Below are the code and all the weights of a small trained network. Each question names an input and a target symbol and asks about switching units off, where a switched-off unit gives its printed mean instead of its output.

import numpy as np


def w(rows, s, z=0):
    codes = np.array(rows[::2]) - 128.0
    scale = np.full(codes.shape[1], s)
    scale[-1] = z or s
    return codes * scale


def f(y):
    return y / 2 * (1 + np.tanh(0.7978845608 * (y + 0.044715 * y**3)))


def softmax(a):
    e = np.exp(a - a.max(-1, keepdims=True))
    return e / e.sum(-1, keepdims=True)


def log_softmax(a):
    a = a - a.max(-1, keepdims=True)
    return a - np.log(np.exp(a).sum(-1, keepdims=True))


def net(x, mask):
    ids = ['αγλξπτφ'.index(c) for c in x.split()]
    T = len(ids)
    res = E[ids] + P[:T]
    u = 0
    for l in range(3):
        r = res
        for j in range(2):
            rows = slice(4 * j, 4 * j + 4)
            q, k, v = (r @ M[l][rows].T for M in (Q, K, V))
            z = softmax(np.where(np.tri(T) > 0, q @ k.T / 4**0.5, -1e9)) @ v
            o = O[l][rows]
            res = res + np.where(mask[u + j], z, o[:, -1]) @ o[:, :-1]
        u += 2
        y = f(res @ A[l][:, :-1].T + A[l][:, -1])
        res = res + np.where(mask[u : u + 4], y, B[l][:, -1]) @ B[l][:, :-1]
        u += 4
    return log_softmax(res[-1] @ U[:, :-1].T + U[:, -1])


Q, K, V, O, A, B = {}, {}, {}, {}, {}, {}
E = w([
[179,144,37,163,18,96],'α',
[88,16,163,91,145,113],'γ',
[103,221,112,124,104,144],'λ',
[35,83,140,125,92,139],'ξ',
[123,70,142,52,65,214],'π',
[230,139,72,134,89,87],'τ',
[118,2,157,104,101,73],'φ',
],0.013)
P = w([
[115,78,1,84,152,139],'0',
[120,120,127,50,113,28],'1',
[144,116,132,65,113,43],'2',
[144,121,136,80,118,65],'3',
[148,122,149,95,124,79],'4',
[148,123,156,111,108,99],'5',
[165,123,170,118,112,109],'6',
[164,126,183,129,100,128],'7',
[173,125,194,142,102,145],'8',
[179,130,216,154,95,151],'9',
[197,128,233,161,92,169],'10',
[215,131,252,170,96,193],'11',
[165,83,205,197,90,138],'12',
],0.0084)
Q[0] = w([
[101,112,103,99,130,162],'0.h1',
[80,147,136,128,185,147],'0.h1',
[101,140,136,171,147,108],'0.h1',
[13,128,202,93,248,189],'0.h1',
[138,146,102,144,120,178],'0.h2',
[120,128,135,124,95,143],'0.h2',
[156,134,113,129,97,152],'0.h2',
[165,155,100,135,121,124],'0.h2',
],0.013)
K[0] = w([
[126,112,67,132,222,119],'0.h1',
[149,137,78,62,92,57],'0.h1',
[141,192,116,91,107,128],'0.h1',
[67,143,2,8,136,69],'0.h1',
[155,123,177,151,109,81],'0.h2',
[124,113,152,145,85,125],'0.h2',
[129,114,209,196,159,138],'0.h2',
[168,128,172,157,156,136],'0.h2',
],0.0083)
V[0] = w([
[169,112,52,215,93,29],'0.h1',
[127,154,114,122,94,183],'0.h1',
[3,86,110,102,121,93],'0.h1',
[166,179,105,163,78,123],'0.h1',
[215,99,58,52,172,144],'0.h2',
[138,76,159,89,126,82],'0.h2',
[221,110,197,173,121,86],'0.h2',
[116,152,47,182,106,219],'0.h2',
],0.007)
O[0] = w([
[127,58,98,253,73,107,161],'0.h1',
[136,169,43,93,218,62,113],'0.h1',
[55,136,129,108,77,123,220],'0.h1',
[154,103,91,215,193,50,87],'0.h1',
[207,83,50,77,127,164,244],'0.h2',
[162,162,130,110,43,185,252],'0.h2',
[176,180,165,166,55,90,114],'0.h2',
[109,114,89,157,223,110,50],'0.h2',
],0.0061,0.0035)
A[0] = w([
[125,254,73,107,87,111,253],'0.n1',
[156,121,94,174,135,33,85],'0.n2',
[148,112,223,98,67,188,193],'0.n3',
[133,138,120,177,109,143,132],'0.n4',
],0.0088,0.0035)
B[0] = w([
[217,223,183,83,231,103,173],'0.n1',
[51,120,39,254,180,195,142],'0.n2',
[41,80,137,171,177,19,254],'0.n3',
[149,195,147,148,74,113,133],'0.n4',
],0.0069,0.012)
Q[1] = w([
[180,174,164,115,111,119],'1.h1',
[69,107,135,180,138,160],'1.h1',
[249,194,130,126,105,81],'1.h1',
[208,142,101,163,133,111],'1.h1',
[114,153,141,102,150,119],'1.h2',
[164,166,126,154,162,166],'1.h2',
[133,158,166,92,170,121],'1.h2',
[192,182,138,114,137,130],'1.h2',
],0.011)
K[1] = w([
[124,114,200,139,162,107],'1.h1',
[148,157,24,90,102,117],'1.h1',
[123,121,226,198,126,117],'1.h1',
[119,185,254,204,112,130],'1.h1',
[159,131,143,83,105,105],'1.h2',
[122,141,215,189,123,89],'1.h2',
[157,166,149,130,142,136],'1.h2',
[176,144,194,132,207,89],'1.h2',
],0.0084)
V[1] = w([
[124,113,100,110,227,174],'1.h1',
[112,233,187,179,93,122],'1.h1',
[209,70,128,126,140,136],'1.h1',
[110,100,61,96,212,120],'1.h1',
[94,109,96,141,56,75],'1.h2',
[188,122,141,208,128,16],'1.h2',
[178,161,133,118,164,100],'1.h2',
[176,2,217,109,65,119],'1.h2',
],0.0079)
O[1] = w([
[135,51,178,162,127,125,163],'1.h1',
[69,139,79,109,116,170,11],'1.h1',
[182,91,151,78,2,51,146],'1.h1',
[178,59,206,118,150,122,212],'1.h1',
[122,51,63,89,141,107,166],'1.h2',
[120,174,120,13,138,95,110],'1.h2',
[173,175,183,95,134,133,111],'1.h2',
[153,106,44,130,63,39,111],'1.h2',
],0.0066,0.012)
A[1] = w([
[105,64,141,118,135,144,186],'1.n1',
[83,99,102,151,61,109,151],'1.n2',
[36,53,83,150,100,69,123],'1.n3',
[220,79,66,147,3,109,251],'1.n4',
],0.0053,0.0022)
B[1] = w([
[99,12,80,156,130,166,221],'1.n1',
[108,160,79,100,254,43,182],'1.n2',
[70,108,13,106,187,158,255],'1.n3',
[149,179,149,224,112,35,254],'1.n4',
],0.0057,0.0092)
Q[2] = w([
[165,183,217,92,90,93],'2.h1',
[44,94,235,137,141,89],'2.h1',
[93,86,182,115,96,41],'2.h1',
[123,115,96,143,84,112],'2.h1',
[168,200,112,169,41,64],'2.h2',
[122,78,189,60,144,1],'2.h2',
[100,187,58,150,113,161],'2.h2',
[190,148,155,237,154,145],'2.h2',
],0.0053)
K[2] = w([
[169,88,144,112,162,58],'2.h1',
[12,45,150,120,123,179],'2.h1',
[96,22,48,161,173,138],'2.h1',
[122,147,114,175,188,152],'2.h1',
[151,185,155,184,41,133],'2.h2',
[166,100,114,254,206,141],'2.h2',
[55,144,180,41,58,71],'2.h2',
[125,212,184,185,133,155],'2.h2',
],0.0059)
V[2] = w([
[194,154,136,102,186,132],'2.h1',
[157,174,178,99,122,32],'2.h1',
[91,85,95,113,148,130],'2.h1',
[146,177,153,111,117,123],'2.h1',
[123,79,115,169,3,155],'2.h2',
[92,91,162,180,195,148],'2.h2',
[113,115,27,125,106,122],'2.h2',
[196,145,129,108,91,229],'2.h2',
],0.0063)
O[2] = w([
[145,54,127,87,176,157,85],'2.h1',
[189,58,1,7,109,98,114],'2.h1',
[56,181,137,118,108,128,217],'2.h1',
[197,74,44,147,126,197,21],'2.h1',
[194,165,218,188,164,116,138],'2.h2',
[53,127,145,101,163,154,209],'2.h2',
[177,239,153,109,181,131,176],'2.h2',
[75,152,182,224,46,105,8],'2.h2',
],0.0052,0.011)
A[2] = w([
[77,52,182,204,126,173,6],'2.n1',
[99,178,133,134,117,207,67],'2.n2',
[90,122,235,187,151,202,203],'2.n3',
[254,98,42,158,91,142,19],'2.n4',
],0.0068,0.0016)
B[2] = w([
[205,206,98,128,51,251,251],'2.n1',
[159,117,79,166,103,111,134],'2.n2',
[190,209,54,125,132,115,242],'2.n3',
[2,125,186,191,194,181,179],'2.n4',
],0.0073,0.015)
U = w([
[157,135,176,13,215,181,74],'α',
[3,100,215,204,168,88,154],'γ',
[26,70,69,84,33,175,254],'λ',
[47,167,102,186,136,160,28],'ξ',
[192,138,121,160,36,74,140],'π',
[116,92,246,60,22,36,102],'τ',
[142,111,40,82,121,95,146],'φ',
],0.005,0.0029)

Each question gives the input, a string of symbols that net reads in full, and the target symbol t.
The units are the heads (4 rows each of Q, K, V and O) and the neurons (one row each of A and B). Each row of codes is followed by its name. A weight is (code - 128) times the scale printed after its matrix; where a second scale follows, it is the last column's (O, A, B and U).
mask holds one flag per unit, layer by layer, with each layer's heads first. A switched-off unit (its flag False) gives its mean, the last column of its rows in O or B, instead of its output. The means were averaged over made-up inputs and are rounded, as every weight is.
A unit's drop is (log p(t) with every unit on - log p(t) with that unit switched off) / (log p(t) with every unit on - log p(t) with every unit switched off).
The circuit of an input: a set's keep is (log p(t) with only the set's units on - log p(t) with every unit switched off) / (log p(t) with every unit on - log p(t) with every unit switched off). Starting from the 12 units with the biggest drops (on a tie, the unit counted first), units are removed one at a time, each time the one whose removal leaves the highest keep (on an exact tie, the one counted first), for as long as the keep stays at least 0.8.
circuit, biggest first: the units of the circuit, biggest drop first
top k neurons in layer l: the k neurons of layer l with the biggest drops, biggest first
which heads matter: for each layer, one digit per head in row order, 1 if its drop is at least 0.15 and else 0, layers parted by /
input α τ τ τ α, target γ: circuit, biggest first -> 2.n1; 2.n3
input γ π τ φ φ ξ π γ π λ τ, target λ: which heads matter -> 10 / 11 / 11
input λ τ π, target λ: circuit, biggest first -> 2.h2; 1.h2; 0.h2; 0.n1
input α ξ ξ, target α: circuit, biggest first -> 0.h1; 0.n2; 1.h2; 2.h2
input γ λ γ ξ τ τ, target γ: which heads matter -> 10 / 10 / 10
input λ λ γ π λ ξ φ φ φ π φ, target λ: which heads matter -> 11 / 01 / 01
input π ξ τ φ γ ξ φ π λ, target α: which heads matter -> 00 / 01 / 00
input π τ γ τ π α, target α: circuit, biggest first -> 0.n1; 0.h1; 1.h2
input φ τ τ γ τ α φ α φ, target φ: circuit, biggest first -> 1.h2; 1.n3; 2.h2; 0.n1
input π λ γ λ λ φ π, target π: which heads matter -> 11 / 11 / 00
input α γ λ ξ π, target α: circuit, biggest first -> 0.h1; 0.n2; 2.h2
input ξ γ φ π α α ξ τ π τ, target α: which heads matter -> 10 / 01 / 10
input γ γ τ ξ τ α γ π, target γ: which heads matter -> 10 / 01 / 10
input α τ α λ π φ ξ τ ξ τ α, target γ: which heads matter -> 10 / 00 / 11
input γ α γ π π π α π τ, target α: which heads matter -> 10 / 11 / 10
input γ ξ τ π ξ π π ξ α τ ξ, target γ: top 2 neurons in layer 1 -> 1.n2; 1.n3
input λ τ λ φ φ α γ, target λ: which heads matter -> 01 / 11 / 01
input π π τ π φ λ π π γ α ξ φ φ, target π: which heads matter -> 11 / 11 / 00
input ξ γ π γ τ λ α φ ξ φ, target ξ: which heads matter -> 11 / 11 / 10
input ξ γ φ γ γ π α α φ π α, target α: which heads matter -> 10 / 11 / 10
input α π φ α α γ τ ξ τ τ, target γ: which heads matter -> 10 / 00 / 11
input τ ξ π γ γ π λ ξ, target τ: which heads matter -> 01 / 10 / 00
input γ τ τ γ α φ, target γ: top 2 neurons in layer 2 -> 2.n1; 2.n3
input ξ π φ γ λ γ π, target ξ: top 2 neurons in layer 2 -> 2.n1; 2.n3
input φ γ ξ π α τ φ γ π γ τ ξ, target φ: top neuron in layer 0 -> 0.n3
input γ λ π λ ξ, target γ: top 2 neurons in layer 2 -> 2.n1; 2.n3
input π π γ, target π: top 2 neurons in layer 2 -> 2.n1; 2.n3
input φ τ λ π α π γ τ φ, target φ: top 3 neurons in layer 1 -> 1.n2; 1.n3; 1.n4
input φ τ φ γ π ξ π π, target φ: top 3 neurons in layer 1 -> 1.n2; 1.n4; 1.n3
input γ φ γ ξ τ τ λ π π α γ, target γ: top neuron in layer 2 -> 2.n3
